Here is a tiny trained network, its code and every weight. The questions are about switching its units off for an input and a target symbol, where a switched-off unit gives its printed mean instead of its output.

import numpy as np


def w(rows, s, z=0):
    codes = np.array(rows[::2]) - 128.0
    scale = np.full(codes.shape[1], s)
    scale[-1] = z or s
    return codes * scale


def f(y):
    return np.maximum(y, 0)


def softmax(a):
    e = np.exp(a - a.max(-1, keepdims=True))
    return e / e.sum(-1, keepdims=True)


def log_softmax(a):
    a = a - a.max(-1, keepdims=True)
    return a - np.log(np.exp(a).sum(-1, keepdims=True))


def net(x, mask):
    ids = ['ΔΛΦβγημξ'.index(c) for c in x.split()]
    T = len(ids)
    res = E[ids] + P[:T]
    u = 0
    for l in range(2):
        q, k, v = (res @ M[l].T for M in (Q, K, V))
        z = softmax(np.where(np.tri(T) > 0, q @ k.T / 2**0.5, -1e9)) @ v
        res = res + np.where(mask[u], z, O[l][:, -1]) @ O[l][:, :-1]
        u += 1
        y = f(res @ A[l][:, :-1].T + A[l][:, -1])
        res = res + np.where(mask[u : u + 16], y, B[l][:, -1]) @ B[l][:, :-1]
        u += 16
    return log_softmax(res[-1] @ U[:, :-1].T + U[:, -1])


Q, K, V, O, A, B = {}, {}, {}, {}, {}, {}
E = w([
[103,128,69],'Δ',
[45,115,38],'Λ',
[122,149,219],'Φ',
[225,107,183],'β',
[196,107,105],'γ',
[120,104,205],'η',
[217,198,130],'μ',
[5,157,23],'ξ',
],0.017)
P = w([
[189,150,118],'0',
[161,156,84],'1',
[20,91,152],'2',
[56,1,210],'3',
[174,130,63],'4',
[49,107,134],'5',
],0.0086)
Q[0] = w([
[65,252,13],'L0H1',
[147,213,120],'L0H1',
],0.012)
K[0] = w([
[64,54,249],'L0H1',
[174,19,142],'L0H1',
],0.011)
V[0] = w([
[143,174,125],'L0H1',
[77,73,254],'L0H1',
],0.0038)
O[0] = w([
[121,156,110,156],'L0H1',
[160,137,254,8],'L0H1',
],0.0045,0.0012)
A[0] = w([
[151,151,50,185],'L0N1',
[161,148,184,102],'L0N2',
[206,168,88,167],'L0N3',
[142,152,112,57],'L0N4',
[124,164,86,112],'L0N5',
[188,105,113,93],'L0N6',
[151,98,123,84],'L0N7',
[183,70,103,96],'L0N8',
[108,154,191,120],'L0N9',
[105,101,161,105],'L0N10',
[104,44,155,91],'L0N11',
[144,111,120,118],'L0N12',
[166,104,77,42],'L0N13',
[89,128,104,3],'L0N14',
[79,10,105,101],'L0N15',
[148,115,160,66],'L0N16',
],0.012,0.0029)
B[0] = w([
[172,32,76,240],'L0N1',
[182,189,125,200],'L0N2',
[69,108,237,235],'L0N3',
[111,121,143,142],'L0N4',
[172,96,164,186],'L0N5',
[103,163,116,180],'L0N6',
[105,123,132,142],'L0N7',
[76,171,87,176],'L0N8',
[123,182,62,188],'L0N9',
[164,80,110,172],'L0N10',
[113,129,54,197],'L0N11',
[116,133,117,142],'L0N12',
[104,183,179,166],'L0N13',
[176,100,141,175],'L0N14',
[154,252,148,254],'L0N15',
[180,143,131,153],'L0N16',
],0.015,0.0052)
Q[1] = w([
[139,206,171],'L1H1',
[47,162,253],'L1H1',
],0.011)
K[1] = w([
[147,231,173],'L1H1',
[7,190,109],'L1H1',
],0.011)
V[1] = w([
[255,168,186],'L1H1',
[203,154,77],'L1H1',
],0.0068)
O[1] = w([
[25,126,254,253],'L1H1',
[190,172,224,190],'L1H1',
],0.0044,0.0061)
A[1] = w([
[66,134,118,164],'L1N1',
[109,78,51,123],'L1N2',
[96,160,131,78],'L1N3',
[136,83,65,140],'L1N4',
[79,134,150,120],'L1N5',
[118,150,89,84],'L1N6',
[155,144,72,119],'L1N7',
[161,97,212,61],'L1N8',
[151,74,112,40],'L1N9',
[143,138,129,135],'L1N10',
[94,118,166,89],'L1N11',
[134,79,116,2],'L1N12',
[115,136,84,70],'L1N13',
[89,175,137,48],'L1N14',
[162,80,165,101],'L1N15',
[60,9,87,110],'L1N16',
],0.013,0.0047)
B[1] = w([
[104,45,120,192],'L1N1',
[172,126,122,187],'L1N2',
[175,108,143,201],'L1N3',
[226,114,134,192],'L1N4',
[148,112,148,196],'L1N5',
[63,122,116,171],'L1N6',
[96,20,84,198],'L1N7',
[96,91,43,253],'L1N8',
[132,197,91,164],'L1N9',
[125,140,133,168],'L1N10',
[131,74,116,183],'L1N11',
[89,166,69,146],'L1N12',
[60,125,116,150],'L1N13',
[199,117,165,235],'L1N14',
[119,153,101,185],'L1N15',
[2,214,194,193],'L1N16',
],0.016,0.0053)
U = w([
[26,254,77,209],'Δ',
[141,127,117,41],'Λ',
[152,211,195,154],'Φ',
[120,92,222,75],'β',
[17,173,145,181],'γ',
[82,189,125,250],'η',
[44,125,85,103],'μ',
[79,213,39,103],'ξ',
],0.0071,0.002)

Each question gives the input, a string of symbols that net reads in full, and the target symbol t.
The units are the heads (2 rows each of Q, K, V and O) and the neurons (one row each of A and B). Each row of codes is followed by its name. A weight is (code - 128) times the scale printed after its matrix; where a second scale follows, it is the last column's (O, A, B and U).
mask holds one flag per unit, layer by layer, with each layer's heads first. A switched-off unit (its flag False) gives its mean, the last column of its rows in O or B, instead of its output. The means were averaged over made-up inputs and are rounded, as every weight is.
A unit's drop is (log p(t) with every unit on - log p(t) with that unit switched off) / (log p(t) with every unit on - log p(t) with every unit switched off).
The circuit of an input: a set's keep is (log p(t) with only the set's units on - log p(t) with every unit switched off) / (log p(t) with every unit on - log p(t) with every unit switched off). Starting from the 12 units with the biggest drops (on a tie, the unit counted first), units are removed one at a time, each time the one whose removal leaves the highest keep (on an exact tie, the one counted first), for as long as the keep stays at least 0.8.
circuit, biggest first: the units of the circuit, biggest drop first
most important unit: the unit with the biggest drop
k most important neurons: the k neurons with the biggest drops, biggest first
k most important neurons of layer l: the k neurons of layer l with the biggest drops, biggest first
drop when u is switched off: that unit's drop, to one decimal
input Φ η β Φ, target Φ: 4 most important neurons -> (L0N9; L0N2; L0N1; L1N8)
input Φ ξ μ Λ, target Φ: 4 most important neurons -> (L0N15; L0N2; L1N14; L0N3)
input β Φ η β β, target β: 4 most important neurons -> (L0N8; L0N3; L0N6; L0N10)
input Φ Φ Φ Φ γ ξ, target β: most important unit -> L0H1
input Φ Λ ξ γ, target Φ: circuit, biggest first -> (L0N15; L1H1; L0N3; L1N7)
input Φ Δ μ Φ, target Φ: 2 most important neurons of layer 0 -> (L0N2; L0N9)
input Φ Δ μ γ, target Φ: circuit, biggest first -> (L0N15; L1N7)
input Φ γ β ξ, target Φ: circuit, biggest first -> (L0N15; L1N14)
input Φ ξ γ η, target Φ: 2 most important neurons of layer 1 -> (L1N14; L1N8)
input β Φ Φ Δ γ, target γ: circuit, biggest first -> (L0N15; L0N3; L0N1; L1N16)
input ξ γ β β μ, target μ: 4 most important neurons of layer 0 -> (L0N3; L0N15; L0N1; L0N9)
input ξ η ξ μ Λ, target Λ: 3 most important neurons of layer 1 -> (L1N4; L1N7; L1N16)
input Φ Φ Δ, target β: 2 most important neurons -> (L0N2; L0N15)
input Φ γ Φ μ μ, target μ: most important neuron of layer 0 -> (L0N3)
input Φ μ ξ β, target Φ: 2 most important neurons of layer 0 -> (L0N2; L0N16)
input ξ Φ ξ Φ μ Λ, target β: 3 most important neurons of layer 0 -> (L0N15; L0N2; L0N1)
input Φ Φ Λ, target β: 3 most important neurons of layer 0 -> (L0N15; L0N2; L0N16)
input Φ Φ Δ η, target Φ: 4 most important neurons of layer 0 -> (L0N15; L0N2; L0N1; L0N16)
input Φ Δ μ, target β: drop when L0N2 is switched off -> 0.2
input Φ μ μ, target β: most important unit -> L1H1
input Δ η Δ Φ γ, target γ: drop when L0N13 is switched off -> 0.2
input η Φ ξ η β Λ, target Φ: drop when L0N15 is switched off -> 0.8
